Below is a small trained network, with its code and all its weights. Each question gives an input and a class and asks what happens when units are switched off, that is, made to give their printed mean instead of their output.

import numpy as np


def w(rows, s, z=0):
    codes = np.array(rows[::2]) - 128.0
    scale = np.full(codes.shape[1], s)
    scale[-1] = z or s
    return codes * scale


def f(y):
    return np.maximum(y, 0)


def log_softmax(a):
    a = a - a.max(-1, keepdims=True)
    return a - np.log(np.exp(a).sum(-1, keepdims=True))


def net(x, mask):
    res = np.array(x, float).reshape(1, 6) / 4 @ E
    y = f(res @ A[0][:, :-1].T + A[0][:, -1])
    res = res + np.where(mask, y, B[0][:, -1]) @ B[0][:, :-1]
    return log_softmax(res[-1] @ U[:, :-1].T + U[:, -1])


A, B = {}, {}
E = w([
[128,128,127,125],'x0',
[61,180,39,132],'x1',
[129,127,130,129],'x2',
[23,113,189,130],'x3',
[127,132,127,127],'x4',
[113,169,139,2],'x5',
],0.01)
A[0] = w([
[197,137,207,178,187],'N0',
[97,127,147,21,113],'N1',
[197,209,147,61,113],'N2',
[120,79,137,227,72],'N3',
[25,60,155,96,154],'N4',
[79,122,187,142,54],'N5',
[178,111,71,84,94],'N6',
[146,135,238,141,50],'N7',
[155,198,21,129,184],'N8',
[90,126,149,55,56],'N9',
[36,217,139,177,127],'N10',
[127,96,107,231,80],'N11',
[193,231,143,54,107],'N12',
[68,124,3,115,111],'N13',
[254,84,241,112,94],'N14',
[109,159,22,117,135],'N15',
[135,179,132,14,107],'N16',
[247,168,61,111,99],'N17',
[144,136,167,123,68],'N18',
[193,115,45,105,2],'N19',
[170,116,79,51,121],'N20',
[96,138,153,86,123],'N21',
],0.0095,0.0043)
B[0] = w([
[92,164,149,97,220],'N0',
[148,120,81,193,212],'N1',
[107,114,116,176,205],'N2',
[148,137,23,164,201],'N3',
[229,182,191,254,219],'N4',
[240,123,159,129,166],'N5',
[152,149,150,188,175],'N6',
[185,103,109,94,178],'N7',
[98,108,199,94,224],'N8',
[132,105,77,160,176],'N9',
[197,91,222,72,208],'N10',
[98,130,6,103,199],'N11',
[109,132,84,152,212],'N12',
[166,66,159,49,211],'N13',
[101,74,129,52,255],'N14',
[151,66,164,95,204],'N15',
[58,79,28,151,224],'N16',
[172,155,237,196,221],'N17',
[156,78,120,106,141],'N18',
[216,115,186,174,169],'N19',
[130,163,106,177,190],'N20',
[132,173,71,158,173],'N21',
],0.007,0.0085)
U = w([
[165,153,174,171,100],'0',
[127,114,15,146,10],'1',
[131,46,157,7,34],'2',
[103,105,144,125,253],'3',
[147,151,121,102,234],'4',
],0.011,0.0043)

Each question gives the input, the list of numbers given to net, and the class t.
The units are the neurons (one row each of A and B). Each row of codes is followed by its name. A weight is (code - 128) times the scale printed after its matrix; where a second scale follows, it is the last column's (A, B and U).
mask holds one flag per neuron, in row order. A switched-off neuron (its flag False) gives its mean, the last column of its row in B, instead of its output. The means were averaged over made-up inputs and are rounded, as every weight is.
A unit's drop is (log p(t) with every unit on - log p(t) with that unit switched off) / (log p(t) with every unit on - log p(t) with every unit switched off).
The circuit of an input: a set's keep is (log p(t) with only the set's units on - log p(t) with every unit switched off) / (log p(t) with every unit on - log p(t) with every unit switched off). Starting from the 12 units with the biggest drops (on a tie, the unit counted first), units are removed one at a time, each time the one whose removal leaves the highest keep (on an exact tie, the one counted first), for as long as the keep stays at least 0.8.
circuit, biggest first: the units of the circuit, biggest drop first
unit that matters most: the unit with the biggest drop
top k neurons: the k neurons with the biggest drops, biggest first
drop when u is switched off: that unit's drop, to one decimal
input [-3,-1,-4,-6,-2,2], class 0: circuit, biggest first	N17
input [-1,8,8,4,3,3], class 2: circuit, biggest first	N13; N10
input [-5,4,-3,7,-6,8], class 1: circuit, biggest first	N16; N1
input [-1,8,-6,-4,-6,1], class 2: circuit, biggest first	N13; N8
input [-6,6,-2,4,-4,-3], class 2: circuit, biggest first	N10; N13
input [6,-6,4,5,-6,-7], class 1: circuit, biggest first	N3; N11
input [5,7,4,8,-1,-7], class 0: top 2 neurons	N4; N10
input [-5,0,2,-5,-7,4], class 0: top 2 neurons	N17; N11
input [5,-8,0,5,3,-5], class 2: top 2 neurons	N14; N7
input [-7,-8,0,-1,8,8], class 1: top 2 neurons	N16; N1
input [8,5,-8,-6,-1,5], class 3: top 3 neurons	N8; N16; N4
input [0,1,-2,-7,-2,6], class 0: top 2 neurons	N17; N19
input [0,1,5,-1,-2,-8], class 1: top 2 neurons	N11; N3
input [0,8,-8,-7,8,5], class 2: circuit, biggest first	N13
input [0,8,5,3,3,-6], class 2: top 2 neurons	N10; N13
input [-6,3,5,-5,7,7], class 1: top 2 neurons	N16; N12
input [-5,7,3,4,-2,-6], class 2: circuit, biggest first	N10; N13
input [-6,6,-7,8,8,2], class 0: top 2 neurons	N4; N14
input [1,7,0,-4,-5,3], class 2: drop when N10 is switched off	0.0
input [6,-8,1,4,5,-1], class 2: unit that matters most	N14
input [-3,-8,-4,-2,2,0], class 2: drop when N14 is switched off	0.4
